Below is a small trained network, with its code and all its weights. Each question gives an input and a class and asks what happens when units are switched off, that is, made to give their printed mean instead of their output.

import numpy as np


def w(rows, s, z=0):
    codes = np.array(rows[::2]) - 128.0
    scale = np.full(codes.shape[1], s)
    scale[-1] = z or s
    return codes * scale


def f(y):
    return np.maximum(y, 0)


def log_softmax(a):
    a = a - a.max(-1, keepdims=True)
    return a - np.log(np.exp(a).sum(-1, keepdims=True))


def net(x, mask):
    res = np.array(x, float).reshape(1, 5) / 4 @ E
    y = f(res @ A[0][:, :-1].T + A[0][:, -1])
    res = res + np.where(mask, y, B[0][:, -1]) @ B[0][:, :-1]
    return log_softmax(res[-1] @ U[:, :-1].T + U[:, -1])


A, B = {}, {}
E = w([
[130,129,130],'x0',
[173,255,81],'x1',
[49,115,34],'x2',
[133,121,122],'x3',
[129,133,133],'x4',
],0.0086)
A[0] = w([
[79,139,113,254],'neuron 0',
[81,68,138,206],'neuron 1',
[119,174,103,149],'neuron 2',
[132,249,110,95],'neuron 3',
[102,122,69,82],'neuron 4',
[105,92,35,50],'neuron 5',
[188,144,240,95],'neuron 6',
[165,137,173,89],'neuron 7',
[149,150,120,159],'neuron 8',
[198,110,139,42],'neuron 9',
[206,112,146,36],'neuron 10',
],0.015,0.0057)
B[0] = w([
[164,195,162,226],'neuron 0',
[153,114,3,231],'neuron 1',
[158,54,112,195],'neuron 2',
[67,62,6,254],'neuron 3',
[80,200,199,177],'neuron 4',
[55,166,205,195],'neuron 5',
[60,133,99,216],'neuron 6',
[30,174,72,164],'neuron 7',
[158,57,100,174],'neuron 8',
[33,143,212,148],'neuron 9',
[83,180,129,155],'neuron 10',
],0.0063,0.009)
U = w([
[136,114,137,230],'0',
[138,124,143,213],'1',
[136,125,137,193],'2',
[26,195,186,20],'3',
[141,9,74,2],'4',
[254,153,219,49],'5',
],0.0091,0.0073)

Each question gives the input, the list of numbers given to net, and the class t.
The units are the neurons (one row each of A and B). Each row of codes is followed by its name. A weight is (code - 128) times the scale printed after its matrix; where a second scale follows, it is the last column's (A, B and U).
mask holds one flag per neuron, in row order. A switched-off neuron (its flag False) gives its mean, the last column of its row in B, instead of its output. The means were averaged over made-up inputs and are rounded, as every weight is.
A unit's drop is (log p(t) with every unit on - log p(t) with that unit switched off) / (log p(t) with every unit on - log p(t) with every unit switched off).
The circuit of an input: a set's keep is (log p(t) with only the set's units on - log p(t) with every unit switched off) / (log p(t) with every unit on - log p(t) with every unit switched off). Starting from all 11 units, units are removed one at a time, each time the one whose removal leaves the highest keep (on an exact tie, the one counted first), for as long as the keep stays at least 0.8.
circuit, biggest first: the units of the circuit, biggest drop first
top k neurons: the k neurons with the biggest drops, biggest first
drop when u is switched off: that unit's drop, to one decimal
input [-4,8,0,-2,4], class 4: circuit, biggest first	[neuron 3; neuron 2]
input [0,-7,8,5,-5], class 3: circuit, biggest first	[neuron 5]
input [1,6,5,0,3], class 4: top 2 neurons	[neuron 3; neuron 2]
input [2,4,-7,-4,6], class 3: circuit, biggest first	[neuron 6; neuron 7]
input [-4,2,-7,-1,2], class 3: circuit, biggest first	[neuron 6; neuron 7; neuron 9]
input [-2,-1,8,3,-6], class 3: top 2 neurons	[neuron 5; neuron 4]
input [-2,-8,-8,2,2], class 3: circuit, biggest first	[neuron 6; neuron 9]
input [-4,8,1,6,5], class 4: circuit, biggest first	[neuron 3; neuron 2]
input [2,4,8,3,3], class 3: top 3 neurons	[neuron 5; neuron 4; neuron 1]
input [-1,-5,8,-7,-1], class 3: drop when neuron 5 is switched off	0.7
input [-3,-4,-5,4,1], class 3: drop when neuron 6 is switched off	0.5
input [5,7,-6,6,-5], class 4: drop when neuron 2 is switched off	0.1
